Below are the code and all the weights of a small trained network. Each question names an input and a class and asks about switching units off, where a switched-off unit gives its printed mean instead of its output.

import numpy as np


def w(rows, s, z=0):
    codes = np.array(rows[::2]) - 128.0
    scale = np.full(codes.shape[1], s)
    scale[-1] = z or s
    return codes * scale


def f(y):
    return np.maximum(y, 0)


def log_softmax(a):
    a = a - a.max(-1, keepdims=True)
    return a - np.log(np.exp(a).sum(-1, keepdims=True))


def net(x, mask):
    res = np.array(x, float).reshape(1, 5) / 4 @ E
    y = f(res @ A[0][:, :-1].T + A[0][:, -1])
    res = res + np.where(mask, y, B[0][:, -1]) @ B[0][:, :-1]
    return log_softmax(res[-1] @ U[:, :-1].T + U[:, -1])


A, B = {}, {}
E = w([
[64,110,125,173,89,38,220,161,95,65,162],'x0',
[81,192,116,54,198,64,82,177,183,82,120],'x1',
[70,147,178,116,62,176,136,156,213,183,207],'x2',
[206,79,169,55,123,111,170,254,134,180,94],'x3',
[127,107,177,133,108,94,109,102,147,127,120],'x4',
],0.0088)
A[0] = w([
[152,111,120,209,39,193,183,74,35,143,131,213],'n0',
[224,83,106,144,198,50,103,100,64,69,29,143],'n1',
[70,119,153,163,84,57,245,161,91,47,158,44],'n2',
[105,126,62,143,138,99,162,180,94,123,190,83],'n3',
[48,124,198,105,84,168,114,186,219,214,245,194],'n4',
[81,191,93,80,164,38,72,163,198,79,113,254],'n5',
[219,65,119,70,151,148,211,252,138,165,86,108],'n6',
[189,160,74,86,130,209,43,105,156,150,119,20],'n7',
[182,79,176,148,90,107,151,93,107,181,134,140],'n8',
[53,173,50,212,162,188,87,1,130,62,172,73],'n9',
[183,154,175,80,159,188,60,95,133,188,89,77],'n10',
],0.0069,0.0041)
B[0] = w([
[159,220,170,72,110,195,116,148,130,84,72,244],'n0',
[97,166,73,236,182,162,217,97,165,178,155,247],'n1',
[254,80,78,65,35,65,85,39,151,167,92,214],'n2',
[157,140,119,104,73,58,91,68,92,179,117,165],'n3',
[141,180,92,225,175,102,209,86,112,108,142,248],'n4',
[158,177,137,73,130,216,136,120,78,83,25,254],'n5',
[173,101,172,152,173,74,115,161,152,48,156,238],'n6',
[186,68,29,109,75,78,47,62,111,154,101,191],'n7',
[118,130,156,84,128,172,154,158,99,85,62,181],'n8',
[155,21,162,132,236,79,100,212,180,54,122,251],'n9',
[195,98,107,123,90,84,91,49,147,126,139,203],'n10',
],0.0074,0.0097)
U = w([
[174,61,61,96,24,44,69,30,136,156,129,90],'0',
[144,31,221,165,186,63,94,244,183,49,163,82],'1',
[133,161,142,142,123,134,122,113,94,106,131,254],'2',
[118,196,69,255,153,133,215,85,136,144,158,100],'3',
[136,222,178,55,96,218,122,150,84,72,56,85],'4',
[72,122,154,97,113,149,117,150,95,167,156,150],'5',
[22,112,103,111,74,122,82,180,91,199,212,101],'6',
],0.0066,0.0097)

Each question gives the input, the list of numbers given to net, and the class t.
The units are the neurons (one row each of A and B). Each row of codes is followed by its name. A weight is (code - 128) times the scale printed after its matrix; where a second scale follows, it is the last column's (A, B and U).
mask holds one flag per neuron, in row order. A switched-off neuron (its flag False) gives its mean, the last column of its row in B, instead of its output. The means were averaged over made-up inputs and are rounded, as every weight is.
A unit's drop is (log p(t) with every unit on - log p(t) with that unit switched off) / (log p(t) with every unit on - log p(t) with every unit switched off).
The circuit of an input: a set's keep is (log p(t) with only the set's units on - log p(t) with every unit switched off) / (log p(t) with every unit on - log p(t) with every unit switched off). Starting from all 11 units, units are removed one at a time, each time the one whose removal leaves the highest keep (on an exact tie, the one counted first), for as long as the keep stays at least 0.8.
units of the circuit, in order: the units of the circuit, biggest drop first
most important unit: the unit with the biggest drop
k most important neurons: the k neurons with the biggest drops, biggest first
drop when u is switched off: that unit's drop, to one decimal
input [-3,-8,0,-1,6], class 4: units of the circuit, in order : n0
input [8,8,-3,1,-2], class 0: 3 most important neurons : n2, n0, n3
input [-6,2,-4,-1,2], class 0: 4 most important neurons : n7, n10, n4, n0
input [6,0,-6,-3,-3], class 0: 2 most important neurons : n2, n4
input [2,-4,3,1,2], class 4: units of the circuit, in order : n0, n8
input [0,6,-6,0,3], class 3: 3 most important neurons : n1, n0, n8
input [8,7,5,-8,-5], class 0: 2 most important neurons : n2, n3
input [8,-4,3,8,0], class 0: 3 most important neurons : n2, n9, n3
input [8,6,-8,7,-3], class 0: 3 most important neurons : n2, n3, n4
input [-6,5,-6,-8,1], class 1: 2 most important neurons : n9, n2
input [-1,-6,2,3,1], class 4: 2 most important neurons : n0, n9
input [2,-3,-2,-6,6], class 1: 2 most important neurons : n9, n5
input [8,-6,-1,4,3], class 0: 2 most important neurons : n2, n5
input [2,-4,0,-7,2], class 1: units of the circuit, in order : n9
input [2,-7,-5,7,-7], class 1: 2 most important neurons : n6, n5
input [-8,-4,3,8,-5], class 0: 2 most important neurons : n7, n10
input [-3,-7,0,6,5], class 4: 2 most important neurons : n9, n0
input [5,2,-6,-8,-2], class 1: drop when n9 is switched off : 1.8
input [-2,-3,7,-8,-2], class 1: drop when n9 is switched off : 1.3
input [-3,-1,7,-2,-2], class 3: most important unit : n4
input [2,-2,-7,0,-2], class 3: drop when n3 is switched off : 0.0
input [4,6,1,2,-5], class 4: drop when n7 is switched off : 0.1
